Each row is shifted at random along 6 fixed directions that mean nothing.
Known rows, with every way that one mark hangs from another
{M {Y {B {H W Z}} N}}: [ 150  -14  103   35  -97   79  152   32   27  198  -88   31  -88  173
   66  319  -30  205   68 -170  -50  129  134  192 -139 -107  107 -154
  -83 -162  150  -72  -80   61  -84 -130  -56   29   48    9 -182    3
  -96  -28   -1   -3  -94  -45   24  -47   17   20 -191 -180   61  170
   77   -2]
{B E K {Y Z}}: [ -66  -16  -15  -16   38   69   50 -218 -152    0  -58  194  -16  111
  290  -72   29 -140  -49  -41  113  165  -74  -25  191  123  -87 -106
  -68  -91 -258  168   91  -44  -22  -39  -86  121  158  103   21   30
  -42  163  -84  234   49   53 -210 -200  -84  -54  150    8   36   92
  -50 -182]
{K {M {Y B}}}: [ 116  -32  190  -32 -184   78   40  164   48   84  -40 -119   15    5
   94  249  -78  222   96 -231  -22   74  166  143   31  -94   81  -13
  -72 -178  224   25  -22   56   59 -104  -11  -88  -86 -183 -259  -31
 -265 -106   88  -84  -53   36  229    9  -30 -100 -197  -59  -61  201
  127 -135]
{J {V {E Q} K}}: [  23 -208  -97  120  147   49  -44  -33  -14   39  302 -141  -10   32
 -172  286  -88  -13  241   90  -52  -24  101 -193 -142   75   19  249
  -46  196   61  -49  -48   58 -161   16   66 -173   60 -151   17  108
  193  -54   42 -136  -83  -11  -58  158   11  127  -74  294  -26  -56
   51   35]
{K {M {Y {B E H V} N Z}}}: [ -44  159   21  -63  -81  -29 -108   72 -143    9 -213   78  -70  -99
  247  -41  157  135 -199 -204   30   -9  -41  293  252   81  -20   10
 -163  -43  -72  -23  126 -135  189   81 -121  -58  -79  219 -140  149
 -277    6   50  156   18   75   77  -74 -134 -113   70   15 -152  -26
   56   72]
{G {B E K Y} V}: [-121 -248 -132 -107  210  -91  -94  -73 -105 -255  107  333 -207   -9
   64  -59  123 -438   66  106  360  244  -86   53   12    5 -105 -192
  -74 -156 -318  207  216  -34 -123  179 -122 -113   63  265   52    5
 -110  247  -91  301  140   -1 -166   80  133    8  275  365  256  -87
 -185  175]
{V {E {Q M}}}: [-103 -178  -71 -304  -78   46   68  -92  -71  -28  -86  -66   87  -71
  163 -155  100 -177  -25 -124 -141  210 -114 -113  -24  -57    1  -83
  -33   -5  -98  -20   37  -95   59 -118   43 -113   77  214  170  309
  246  145   -3  117  -96   35  -72 -145   68  120  161  -47  -69  -73
    8 -109]
{V {J {Y B Z}}}: [ 194  -10  268  -15  -72  -16  102  222   88   84  139   -8   51  222
  -63  122  -31   97   15 -209  170  -39  -68   50 -143  -28   96  101
   42   71  122 -163  -94  -50    5  201  109   28 -225 -240  -89 -172
    8   -7 -148  -47    4   42   54   63  -37  -15 -109  -47  129   92
   56   25]
{B {E {Q M}} {H {Z N}} K V}: [   5  189 -234  402  116  199  194 -587  -44  297  208   87  -35   19
   72  138 -279   66   37   52 -534  -33  -62 -384  125  160 -131 -116
  -66  126 -258  174 -103   75   48 -111  205  123  263  -78  215 -137
  133  -23   93  109 -146  -51 -415  -29 -132   89   17 -232   41  116
   70  -73]
{Y N {Z K {V {E {B H}} J}}}: [ -62  275  -60  -40   -1 -130  -26   -5  -76   43 -320 -109 -135  -99
  102 -221   41  255 -144   28  -97 -169  -68  195  107  -31  -91  110
   82  185  -50 -128   74 -175  206  117 -100   43  -22  250   40  151
   19 -200  -27  -44   34   46   48   69 -156   51  -65  -86  -77 -108
    0  175]
{V E J K}: [ -21 -193  124  -52 -120  123  257   29  144   97 -289 -180  -39  108
   49  172  -33  135  353 -105 -231  213   80  -25 -152 -242   81  -45
   77  -13  242 -164 -170   15  196 -238  -26  -55   -1 -226   32   24
   32  -58   -8 -136 -162  131  -40    4   96   63 -170 -111 -100  182
  -21 -308]
{W {Q {G B} {K M}}}: [  17   43  103   27 -142  -78  -91   97   40  -43  -33 -288  307 -194
   31  -56  100  223 -185 -101   73 -162  -37   16  144  -11   66  -38
  122   85  114   43    7   10  206  -25  130   -6 -113  -34  180 -147
   -5 -110   55   24   31   10   69   65   36 -141   51 -213   26  105
  137   49]
{J {N {Z {K M} V Y}}}: [ 212  117   -4   57  -73  -24  159 -158  222   86 -116 -212  -22   47
  -53  118 -199   88   60 -139 -257 -108  117  -52 -159  -31  -78  -44
   23   33   10 -106 -113  -23  -63   40  130  -45 -179 -185 -111    2
   15 -171  -28  -74   41  -14  158   28  -72   56   16 -415  110  113
   68   12]
{G {B {E Q}} V}: [ 113 -159  109  -52   67  -14   67  137    4 -110  288 -110   66   40
 -129  152   53 -250  111   18  202   63  -25   29  -23  -10  -16 -120
  -21   46  -48   36  -15 -103  -28  244  133 -127  -59   -5   31 -152
  -68   -9   11  122   53    8   68   39   38   32  132   46  218   32
    3  150]
{G {B E {H N} {V {K M}}}}: [ 113  230   56  174   70  -73 -256  138   12  -23  234   -4  164 -148
 -307  -99  141  -40 -270  100   29 -265  -80   70  259  155  -17  232
 -171  275  -63   61    2 -117  316  326  -30 -126  -97  -21   83 -162
 -101 -125   37   90   98  118   -6    6 -115  -61  205  -12  -97  -12
  126  104]
{Q {G {B E {H W}}} K M V}: [ -56 -134  235   92 -143   52 -190   -4  107   43  120   14   91 -126
   25   41  220  121   15  228  362    6 -115  -34    2    9  -41  -99
 -149 -127  257   93   85   82 -156 -266 -119  167    9  -65  302 -180
  -14    6   27  -78   99  -76   34   52  217 -158  -36  -30   51   51
  -46   58]
{Y {N {Z {K M} V}}}: [  -1  -99  158 -302 -186  122   41  204   20  -91  -91  -30   82   40
   25  -25   69 -217  -79   14  135   59   38   26 -128  -38  -10  -92
   97 -207  164  -50   50   23 -105  -21   10   21  -76  -63 -248   -9
  -81   24  -20  -43   12  -45  237 -305   39  -60  -57 -126  -24   28
   34 -186]
{B {E {Q G K M}} V Y}: [ -28  156  -80  512   74  132 -100 -201  -76  208  277  -44   95  -70
  124   34 -210  263    3  170  -31 -106  -56 -181  279  270  -61  168
 -191  139  -68  282  -50  157  -22 -134  -24  143  157 -151   49 -214
 -154 -148  185  -38  -57   -6 -126  -84 -256 -105   -8  138  -65  112
   49  -27]
{Y {B E {H M}} {Z K N V}}: [ -19   85  119 -178   88 -180 -133  -48   40 -112 -166  145 -163  -42
  -32 -126  190  -64   -8  303  336   22  -27  384   92   63 -127    3
  -17  -78 -148 -150  247 -122   45  344  -43  107   49  254  -23   31
  -21   -7 -148  -36  231   52   47  142  -33   -8  -20  113   82 -135
  -92  242]
{Y {B E H K} {N {Z V}}}: [  44  100  -65   -5   93   20  -85  -42  -75   64  113  207    2  188
  -30   65   57 -155 -179  159  152  -53  -30   -6   -9  167  -26    4
  -22   19  -73   27   60    7 -118  190  110   72    4   44  -84  -73
   73  103  -89   33   16   19 -157  -94  -46   24   21   -3  199  -39
   12  -87]
{N {Z {V {E B Q} {K M}} Y}}: [   4  -17  -20  -67  -11  -60   28    8   47  -47  -53 -132  100   52
 -199  -40 -140 -149   -2   53 -100  -75  -31   47  -66   17  -35   68
  -25   68   19  -57  -21    3  -29  -26   76 -111  -91  105   -4   76
  151 -118  -38 -102  -91   27  240  -45  -52  -24   67 -137  -40 -141
   47 -137]
{G {V E {K {M Y}}}}: [  33  -60  166   48  -21   90  -76  368  -69 -230  134 -117  214  -62
 -213  -59  167 -274  -94   45   70 -216  -91 -106   78   73  110  113
  -38  -23  224  -54  -92 -133  104   24   -4  -80    7 -235  -43  -34
  -21   45  141    1  -77  122  248 -267   27  -69  108   17 -151 -110
  144 -365]
{B H K V}: [  19  181  238  180 -161   -6  -53 -160  170  184    7   35   45  -85
  -10  406  -59  115  177   -7   -4   51 -141   54   22  -49 -154  -29
 -142  -82    7   70  142    0  297  184  -84 -142 -179  -23   60 -218
 -207 -138  -93  120  -46  159 -126  143   38  -72  -32  -79  151  162
  213  159]
{V {E {B {Y N}} {Q G}} {K M}}: [-195 -208   -3 -178  -58    8 -126  -17  -75  -33 -188  -43   44    8
   57   99  -13   33  139   78  -48  148  134  230  -88   -8    1   16
   53  -47   61 -111   60   96   63 -162  -18 -122   -8  -18  -42  129
   53  -74  149 -134 -251   76   68   82   18  -46 -129  127   15  -81
   26 -136]
{Q G {V J K}}: [  58   59   -5  236   -7   86   67   -9  128  138  107 -154  134  -17
   58   -5 -127  251   75  -21  -45  -42  -61 -204  -35   15   54  123
   -6  116  255   36 -238  107  -67 -192   20   46  -10 -202  212 -157
   98  -71  -62 -171 -148  -59 -100   97   97  -45 -199  -78   10   92
  -32  -72]
{Q {G {B E}} M {V {J Y} K}}: [ -76 -429  240  -62  -74  163  -75   96   98  -76  157  201 -110   90
   48  134  110 -124  327  158  469  232   -9 -101 -291  -84  116 -126
  -40 -182  306    5  -52  241 -343 -295  -56  120  -79 -399   98 -110
  -24  185  -54 -183   37 -106  -37   79  311 -137 -170  268  169   49
 -206  -61]
{Y {B E {K M} V} N Z}: [-189  -84 -216  -92  258   32  -14 -196 -232  -41  169  387 -132  202
  263  129   47 -110   25   37   57  129   84   19  114  168  -16  -20
   93  -94 -248   -1  161   80 -297  124   82   57   77   90 -165   63
  -36  282  -10   75    4  -71 -371  118 -101  -18  -21  370  147 -146
 -245   76]
{H {W {M Y}} {Z K N V}}: [  62  -94  278 -145 -119  -26  172  -40  218  -30 -147  -13   15  -99
 -243  -46  159 -292  105   52  -75  155 -180  182 -285 -296  -71 -368
   57 -376   76 -286   15   48   98  -81  154   39  -53   25   19    7
   80   19 -233   78   80  -79  160 -138  200  -12   87 -525   40  -77
   20   99]
{N {Z K {V E {J M}}}}: [  54 -151   97   33  -98  196  331  -70  247   16   -1 -199  -32  244
 -141  206 -207  -71  272   -5 -179   28   79 -234 -237 -137   72  -86
  160 -109  218 -141 -178   92 -178 -172  152   50  -32 -336 -119  -89
  142  -70  -46 -141  -46  -60   89 -106   61   44 -157 -167   40  139
   17 -322]
{V {J {Y {B E}}}}: [ 114  -64  123  -41 -124   25   46  180    9  134  -24   11 -178   80
  123   38  -73  183  101 -109  150  119   61   65  -50  -95   28   18
  -61   23   99   73  -43    3   85   12 -113   91  -53 -182 -173  -52
 -189  -18  -82  -23   48   37   79  -37  -40   34 -126  132  -34  159
  -33    2]
{J N V {Y {B {E {Q K}}} Z}}: [  26 -139   33 -158 -109 -133 -252   79 -142  -68 -221   64 -315   70
  253   67  212  153  -67  -98  418   40   11  202  -32   52 -124  -96
 -185   36  -76 -121  143 -291  -20  124 -222  186  -48    5 -125  324
 -185   74 -154  179  203   52  223  -99  -78   63  159  114  -59  -67
 -107  321]
{N {Z {V {J M}}}}: [   5  139  -36  -58  -60 -135   17   73  112    2   18  -71  -65 -123
 -150  -48  -79   56  -79 -154   20    8 -113   26  -15  -54  -87  231
  -71  140  -15   -6   69  -93  -17   94  -55 -235 -263  266   41   57
  -35 -110 -164  -14  101  -14  149  195   12    7   36   72 -102  -51
   26  238]
{W M {Q {G B} K V}}: [  39  380 -241  472   86 -240 -242  -23  -19  184  124 -297  112 -358
   39   36 -126  711  -60   75  -72 -322  133 -141  311   -8    9  265
   36  351   63  313  -18  199   78 -147  -20    6  -43  -25  231 -169
  -19 -397  187 -249  114  -96    3  348 -118  -68 -126   78 -112   60
   79  445]
{H M N {W {Q K}} Z}: [ 163  -68   71   35   42   45  118  222    4   65  331  -60  186  -28
 -485  214  -71   13   55   87 -184   -3  278 -110  -89  -79  189  128
  198  -20  244   -9 -165  197 -383 -235   80  104   83 -153  -50 -192
  123  -69  362 -249   53 -218   62   84  141   -5 -150  -12 -309  107
   34   67]
{G {B K {Y Z}} {V E}}: [  44 -114  232   70   -6  -14  -23  263  -79 -212   69   18   56  206
 -136  220   95 -170   98  111  374  -62   33   35   53   -9   51  -98
   35 -191  123   10   35  -83  -34   70  -96   73   -7 -215 -107 -185
 -215  -53   51   11   67  108  218 -131  -32 -101   63  135  100   90
    1 -146]
{G {V E K}}: [-220 -197 -183 -242   98 -101  -92   69 -116 -315 -124  112 -100 -200
   80 -282  229 -315  -32   58  118  154 -137   20   67  -66  -63   -1
  -72  -41 -143   44  168 -196   26   33 -266 -190  140  416  154  290
   82  232  -83  206   18   57  -18  -50  159   80  234  325 -131 -282
 -149   55]
{G {V {E Q} K}}: [  24   75   17  135   -8   13  -27  224  -99  -92   35 -259  171  -72
  -90  -47   16   57  -41   74  -71 -204  -15 -102  150   13   25  112
  -32  158  151   50 -115 -166  202  -22  -76  -37  112  -60   71  -13
  -20 -151  151  -44 -104  135  205 -180  -89   34    7  -15 -176  -27
  122 -154]
{V {E {B H} Q} K}: [-144 -192   84 -217   20   79 -222  163 -192  -61  302   80  142  -11
 -222  -60   16 -175   -6  279  190  -35   47   -1   -6  159   21  263
   -5  191   24  122  126   15   19   46 -157 -105  198   14   52   52
  298   31   37 -153 -137   82   76  -34    9   58  -19  411  -82 -229
  113 -189]
{Y {B H K} Z}: [  27  -61  486 -161 -202   92 -114  288  -83  -12  164  184  126  233
  -13  313   93   82  101  156  595    4  149  188   45   50   45   10
   38 -214  230   60  212   18  -99  116 -187  156   33 -200 -191 -254
 -169   10  -86 -164   93   80  183  -50  -24 -153 -250  283   80  125
   73 -131]
{Z {K M} N V Y}: [ 296   87  -27  299  186  -18  203 -231  336  119  182 -225   -7   51
 -313  209 -380  -95  317  251 -348 -228  251 -161 -314   47  -49   75
  147   -9    6 -102 -175  305 -185  211  436   25  -34 -503 -217 -307
  105 -213   41 -401   -5 -127   68  265 -112   71 -232 -245  391   32
   71  -55]
{B {E Q} {K M} {Y {N {Z V}}}}: [ -83  -68  162 -148  -69   60 -110   28 -144    9  -78  164   54   31
   57  181   49 -290   60   96  218  188  -28  176  -74  159 -137  -77
  -48 -145  -66   52  139   92    4   35   68  -43 -182  -27 -192  -62
 -235   10  135   39  -26  103   71 -138  -30 -159   83   11  138   50
  141  -99]
{W {Q K {M {Y Z}} {V J}}}: [ -26  168  243  107  -78  -89  -24  156    7   87 -128 -162  164 -224
   66  139  103  290   38 -208  145  -41 -256   28   -5  -39   66   92
   -1  127  183  -36  -19    3   93 -142   62  -75 -255   59  257  -99
    7 -114   69 -106   63   68   22  244  166 -190    2 -196   26   56
  171  196]
{B {V {J M} K}}: [-285  -88   68 -259 -151   95 -219  283 -105 -227   18  205   58 -154
   30 -480  239 -287 -211   56  292   14 -239 -102  106   14   25   37
  -34  -33   14   99  130 -104  257   28 -262   -5   48   96   48  115
 -129  292 -182  170   41   77   35 -310   87  -20  163  336 -294 -185
 -101 -177]
{Z {K M} {V J} {Y N}}: [ -31 -153  141 -239  -65   14  -10  121  115  -71 -217   48 -101  -98
    6 -194   23 -318  225  239  126   35   27  119 -337  -90  -35 -159
  142 -191   63  -88   71  189  -16  111   72   37 -139 -118 -199  -11
 -123   73   16 -137   69  -68  141  -27   90  -17  -82   11  187  -89
  -44  -56]
{H {N {Z V Y}} W}: [ 162   90  116 -151 -303   -6  187  186  154   29 -443 -164  -63   29
  -85   48  -18   36   41 -109  -95  183  191  242  -70 -355  -37 -243
  -77 -299  210   -4  -81  -29   19 -244 -198   99  -43  101 -193   28
 -267 -177  -75  -64   87  -19  404 -248   47  -57   24 -308 -265  172
  -96   21]
{H N {W {Q {G {V K}} M}}}: [ 131  259 -140  347  -39   44  141  -19   72   90 -101 -296   38  -93
  -85  172 -119  432   55 -123 -443 -129  312  -94   48 -294  145  -53
  122    4  224   62 -265  125  -21 -349   86   48   67 -208   59 -140
  -73 -268  245 -217  -19  -57  -26  168   42  -37 -190 -164 -144  229
  -39  137]
{G {B K {V E {J M}}}}: [ -67  -86    1    8  -12   68  -28   50   -4  -78  187   75   35  111
 -116  -50   36 -160  -41    5   21  -71  -82 -257   39  -18   78  -50
   63    7   21   47  -39  -18  166   33   34   36  -19 -207   45  -33
  -14  125  -82   99   -6   47  -99  -99   -2   50  120   89    9   18
  -39 -198]
{E {B {H M N Z} K V}}: [-108  -68   80 -267  -28   52 -268  147 -114  -81  362  404   14 -106
 -292  -54  -12 -375 -116  235  275  109  -58    1   34   77  -43  109
   -9 -137  -62  179  244   45 -154  123 -185  -11   70  114  -39  -66
   63  181  -12   37    4  -98  -12  -15  156  -36   44  399 -126 -188
  -24   11]

Rows
[-123 -202    5  -92   -5    6  116  -55  168  -51 -243   -4 -120   42
  -58   98   96  -67  251 -180 -195  172  -58   -7 -243 -159  117   36
    3   73   44 -296 -113  -38  146 -130   21 -222 -156  -43  144  230
  183  156  -53    6 -132   93 -154  182  188   94   -3  -11   26  -57
   28 -173]  {V E {J {M Y}} K}
[  20   27 -312  134  137   12  215 -270  107    2   18 -169   43   75
  -83  -42 -179  -22  -99 -166 -512  -75  -48 -259   31  -11    7  107
    9  126  -48  -61 -162  -36 -101 -103  176 -173   31  103  110  132
  286  -65  -47   20 -133  -12  -80   16  -48   80   60 -248 -109  -47
  -15 -155]  {N {Z {V E {K M}}}}
[-115 -101  100 -363  -97  -58 -143   68   24 -176 -360  150   65  -26
  241 -363  229 -318  -99  135  219   42 -113  263  -98  -35  -30 -343
   57 -305  -99 -130  182   14  185  151    0  106  -60  161 -161  119
  -91  242 -103  196   41   14   32 -315   56  -42  116 -162  174 -131
  -70 -107]  {Z {K M} {Y {B V} N}}
[  30   90   22  -86 -205 -116 -107  198   41   19 -170  -38 -126   -7
   95 -205   49  220 -173 -214   72  -69  -45   32  -25 -124   50   30
  -47   95   43  -38  -22 -150  270   51 -104   39 -170  -33  -48  115
 -159   18 -107   91   63   61  128  -40  -28   85  -61   13  -91   58
   26   47]  {V {J M {Y B}}}
[ -15   88 -119  124  225  -68   -4 -252  -93   24  140   70  -35  -60
  138 -131  -60   25  -63  -13  -24  -22  -23   79  219  237 -111  213
  -80  165 -352   99  117   -9  -96  149  -33  -80   59  206    7   20
   51  -17   42  132  119  -16 -197  114 -177  -27  100  145   27  -19
   20  141]  {B E {Y {Z {K M}}}}
[ 111 -157  -62    0  190  -21  323 -144   78   83  223   33  -19   33
 -306  318  -95 -223  205 -131 -275  231   33  -69 -310  -57  122  -78
  106 -136    9 -162 -170  205 -418 -167  285  -77   10   69   43    5
  269   84   92  -63  -47 -212 -153  254  285   70  -12 -146   25  -12
  -21  234]  {H {M Y} {W {Q V}} {Z N}}
[ 259   85  -94  338  260  137  361 -282  131  152  346  -40  -54  224
  -82  363 -380  206  161 -195 -327  -97  223 -211  -65  118   86  233
   53  138  -76  -13 -229  157 -352    7  204  -25  123 -277 -102 -177
  287  -75  -15 -234 -102 -163 -158  260 -169   44 -210  -98  231   97
  101  -44]  {M {Y {Z K N}}}
[  93   76  219   74  -28  -53  -49  -12  172   82  143    3  182   41
 -162   83   28   20  -36   92   55  -65 -193  113    7   16   29  -45
  -27  -79   62 -171   41  -42  113  229   92    1  -77   54   40 -144
   33  -46  -49  129   -9   35  -85   -6   50    0  -75 -208   67   67
  116   78]  {Y {B {H M {Z K}} V}}
[-119   90 -352  339  412   22   40 -359 -111   60  250  262 -159   39
   55  -93 -135  -30    7  -83 -277  -52  -73 -145  144  312  -55  292
  -42  304 -411   24  -46   41 -118  180   71 -136   26    0   54   -6
   44  103   39   94  -11   28 -459  269 -185   26  185  328  -17 -130
 -166  140]  {B E {V {J N} {K M}} {Y Z}}
[ -16   98 -103  208    7    4   83   93   61  -46 -125 -226 -103   14
 -109   20  -78  136   61 -130 -294 -170  -14 -108    5 -157  100   44
   38  135  130 -123 -209 -153  213 -114   39  -87  -31 -155   70   34
   11 -101   93  -31 -159   89   65   76   20   88  -77  -71  -79  -20
   25 -198]  {G {V {E B} {J {M Y}} K}}
[ 136  128  -99  129   29  -95  -10  141   -8 -145    8 -148  126   19
   -9 -299   70 -102 -354 -145   31 -187 -169  -73  169  -29   28 -138
  -49   13  -88   88  -88 -226  202  180   36  -24   38  122   81  -79
 -115  -52  -52  279   28   71  101 -233  -71   39  225 -231   33   80
  -10  -23]  {G {B Y} V}
[ 274  189  134  223   45  -21  -31  146  134   53  191 -174   17  -54
 -323  -32 -268  -20  135  466  137 -318  237  -81 -102  118  -63  212
   30   33  130  133  -58  213  -73  174   28  221  119 -433 -286 -296
  -86 -251  -36 -464  152  -78  353  -50 -212   21 -202   17  128    5
   81  -95]  {Z K N V Y}
[-202   12  -93 -183  -45   64  -37   46 -300  -31 -247   87   -8  119
  468 -175  163  152 -203  -12   95   62   28  163  314   95  -22 -187
   26  -79  -80   19   97 -130   74  -57  -97  272  208  213 -140  140
 -227  111   48  125  -21   23   11 -330 -227  -51   10   41 -194  -43
 -190  -70]  {Y {B {E {Q {K M}}} V} N Z}
[ -51  -74   73 -141  -96   32  134   85    2  153 -227 -111   39  142
   -2   83 -106   80   64 -115  -88  155  -67  119 -152  -36  -23   14
   88   78   56 -145  -54  -28  137  -96   77  -25 -117   29    7  -45
  143 -118   45  -93 -229   91   73   -8   -8   22  -10 -148   25   33
   71 -172]  {V {E {B {Y {N Z}}} {Q K}} J}
[ 138   79  -18  -95  -60 -105  160  104   32   69  -91 -155   75 -148
 -269   83    1   96  -11 -156 -343  135  165  115  -24 -260  111  -54
  119  -56  106  -99 -127   23  -80 -214   43  -23  -40  190   29   67
    5 -133  244  -17   68 -128   39   90  162   34  -36 -241 -353  152
    2  275]  {H M N {W Q} Z}
[ -24  110   89 -175   -1  -47 -225  150 -154 -102   82  303   70   36
  -20  -49  135   29 -217   43  277  -88  108  165  175  112    4  143
   25  -48  -51   58  214  -65  -61  200 -133   27   17  105  -50  -53
   -8   98   -7  -49   96   25   22   97  -45 -109  -39  280  -27  -81
   17   35]  {Y {B {H N} {K M}} Z}
[ -98  134   52    6 -116   -6 -179   78 -166  106  -48  202    1   -5
   60   39  107  160 -170  100   24  -73   25  170   97   -5  -45 -123
   -7 -190   94   43  163   23  158  -15 -144  115   32   90 -147  -48
 -300  -25   68   82  -14   45   -2 -111  -50  -50 -112   29 -115   30
   19   74]  {Y {B {H W Z} {K M} V} N}
[ -43  -34 -245 -122   75  -33   41 -299   45 -101    2  135 -243   22
  123    8   -2   12  -32 -305 -157   27  116 -121 -118   44   17   38
   -6  117 -292 -104    7 -119 -233   23  -42 -137  -26   76   27  364
  206  242  -81  125   69 -116 -155  210   19  178   97   60  122 -125
  -28  163]  {J {M {Y {Z K}}} N}
[-232  -87 -264 -102   74 -187 -184 -134 -183 -138 -179   51  -52 -246
  262 -141  104  -14  -13    1  167  165  -56   43  108   21  -16  -87
   10  -32 -163  203  163   94  -21 -128 -137  -84   27  341  198  238
   25   80   -5  140   70  -24 -153  167  172  -63  207  312   31 -102
 -111  282]  {W {Q {G {B {K M} Y}} {V E}}}
[ 111  197  -82  198  215 -243  -82  -60  226   82   16  -56  -97   18
 -208  -38 -131   72  153  261  -35 -276   22   73 -316    0   19  125
  114  193  -47 -213  -59  162  -34  319  256  -16 -248  -87  -63  -70
   70  -94  -30 -224   86  -71  -98  388  -58  127 -204  -54  438 -119
   21  246]  {Z K {V {J M}} {Y B N}}
[ -37   -3 -134  -52  -36  120  155 -118 -106   16 -261   38  -70  180
  413 -140  -72  120  -83 -104  -56   90  166  -24   70   -7   23 -149
   87 -147 -109  100  -12   28 -126 -160 -149  191  274   61 -181   70
  -70   26   23   55  -32  -61  -49 -307 -150   29 -120  -50  -48  164
 -101 -178]  {B {Y N {Z K}}}
[ -11  -13   49    1 -118  124  -94   84  -87   86  145 -120  107  -87
  103 -115   36   81  -51  100  162  -43  -14 -181   75  215  -47   67
  -71  203   85  136  -97  -45  -15 -119  -43  198   62 -195  113  -30
   -2   47   85  -57    9  -41   78 -167  -32   14   47   34  -90   11
   37 -115]  {B {E {Q G K {V {J M N}}}}}
